Below are the code and all the weights of a small trained network. Each question names an input and a class and asks about switching units off, where a switched-off unit gives its printed mean instead of its output.

import numpy as np


def w(rows, s, z=0):
    codes = np.array(rows[::2]) - 128.0
    scale = np.full(codes.shape[1], s)
    scale[-1] = z or s
    return codes * scale


def f(y):
    return y / 2 * (1 + np.tanh(0.7978845608 * (y + 0.044715 * y**3)))


def log_softmax(a):
    a = a - a.max(-1, keepdims=True)
    return a - np.log(np.exp(a).sum(-1, keepdims=True))


def net(x, mask):
    res = np.array(x, float).reshape(1, 6) / 4 @ E
    y = f(res @ A[0][:, :-1].T + A[0][:, -1])
    res = res + np.where(mask, y, B[0][:, -1]) @ B[0][:, :-1]
    return log_softmax(res[-1] @ U[:, :-1].T + U[:, -1])


A, B = {}, {}
E = w([
[153,84,98,75,135,149,131,103,220,139,106],'x0',
[144,81,124,172,82,70,163,130,168,96,43],'x1',
[85,131,109,160,187,209,81,212,100,157,138],'x2',
[125,75,106,114,144,102,140,207,93,148,156],'x3',
[103,172,144,182,127,167,119,110,163,93,80],'x4',
[56,103,249,81,86,137,79,163,170,92,138],'x5',
],0.012)
A[0] = w([
[161,138,2,132,132,46,136,97,131,108,86,193],'n0',
[140,173,93,109,85,157,148,119,129,114,120,126],'n1',
[87,208,127,154,162,147,64,123,113,80,176,205],'n2',
[99,98,133,235,173,118,117,120,155,85,102,239],'n3',
[147,193,124,131,147,110,174,84,136,83,82,231],'n4',
[108,169,106,82,157,145,87,176,84,145,194,154],'n5',
[98,187,119,102,131,144,126,105,45,145,133,61],'n6',
[83,111,114,55,139,158,122,171,65,143,108,146],'n7',
[136,99,180,59,76,119,125,67,233,61,118,233],'n8',
[138,167,158,36,162,132,96,135,84,156,182,252],'n9',
[128,82,82,95,135,91,147,157,134,170,188,124],'n10',
[208,127,79,127,107,127,163,139,97,115,61,166],'n11',
[124,167,108,73,170,138,96,164,69,144,174,176],'n12',
],0.0097,0.0028)
B[0] = w([
[128,116,58,155,144,74,177,84,129,168,180,239],'n0',
[83,121,140,120,159,144,195,133,134,150,160,148],'n1',
[110,149,141,178,100,227,172,75,111,152,40,206],'n2',
[147,52,121,143,72,84,159,200,96,196,56,183],'n3',
[123,131,44,186,192,109,148,155,191,125,124,199],'n4',
[201,244,154,135,145,182,6,122,129,234,172,214],'n5',
[87,96,143,144,140,172,61,58,113,127,114,172],'n6',
[124,106,169,95,59,118,101,121,141,218,159,182],'n7',
[14,125,76,32,165,89,196,73,236,60,2,250],'n8',
[69,159,164,88,134,127,70,78,131,132,161,210],'n9',
[135,153,105,119,140,71,91,194,196,140,181,183],'n10',
[143,101,49,228,206,85,168,90,164,165,165,200],'n11',
[153,183,186,146,187,118,97,118,152,160,145,208],'n12',
],0.0081,0.015)
U = w([
[199,146,162,44,155,107,69,127,127,177,211,22],'0',
[45,116,113,29,160,101,174,91,214,72,28,176],'1',
[135,207,168,151,154,236,75,39,37,176,118,113],'2',
[178,30,61,254,189,113,208,90,109,160,170,138],'3',
[154,64,159,240,24,149,143,224,77,146,13,249],'4',
],0.0072,0.0013)

Each question gives the input, the list of numbers given to net, and the class t.
The units are the neurons (one row each of A and B). Each row of codes is followed by its name. A weight is (code - 128) times the scale printed after its matrix; where a second scale follows, it is the last column's (A, B and U).
mask holds one flag per neuron, in row order. A switched-off neuron (its flag False) gives its mean, the last column of its row in B, instead of its output. The means were averaged over made-up inputs and are rounded, as every weight is.
A unit's drop is (log p(t) with every unit on - log p(t) with that unit switched off) / (log p(t) with every unit on - log p(t) with every unit switched off).
The circuit of an input: a set's keep is (log p(t) with only the set's units on - log p(t) with every unit switched off) / (log p(t) with every unit on - log p(t) with every unit switched off). Starting from the 12 units with the biggest drops (on a tie, the unit counted first), units are removed one at a time, each time the one whose removal leaves the highest keep (on an exact tie, the one counted first), for as long as the keep stays at least 0.8.
circuit, biggest first: the units of the circuit, biggest drop first
most important unit: the unit with the biggest drop
top k neurons: the k neurons with the biggest drops, biggest first
drop of u: that unit's drop, to one decimal
input [7,8,-8,4,-4,-4], class 3: most important unit => n11
input [4,-3,3,-4,7,-4], class 3: circuit, biggest first => (n8 n5)
input [4,3,1,6,7,0], class 4: circuit, biggest first => (n8 n3 n0)
input [3,7,8,3,-2,0], class 4: circuit, biggest first => (n8 n0 n3)
input [6,-4,1,-3,0,-3], class 2: top 4 neurons => (n8 n11 n3 n10)
input [-5,4,8,-1,-1,-3], class 4: top 2 neurons => (n3 n9)
input [2,-8,2,4,-2,8], class 2: circuit, biggest first => (n2 n5)
input [-5,6,-4,-6,-3,-1], class 3: top 2 neurons => (n11 n0)
input [2,-2,5,-7,1,-6], class 3: top 2 neurons => (n9 n5)
input [-1,0,6,7,0,2], class 0: top 2 neurons => (n7 n10)
input [6,4,4,6,-1,0], class 3: top 2 neurons => (n8 n5)
input [-8,7,1,-3,-8,2], class 4: top 2 neurons => (n8 n0)
input [-1,-6,5,8,-3,4], class 2: top 2 neurons => (n2 n5)
input [-5,-2,5,5,-3,-7], class 2: most important unit => n6
input [2,-4,-2,8,6,0], class 0: top 3 neurons => (n8 n2 n6)
input [-5,3,0,5,4,6], class 4: drop of n8 => 0.1
input [-4,1,-3,0,-8,-1], class 0: drop of n8 => 0.5
input [5,6,2,-6,-8,-3], class 3: drop of n11 => 0.3
input [-5,-2,-4,5,5,4], class 2: drop of n9 => -0.1
input [-2,-4,2,7,-3,-8], class 0: most important unit => n10
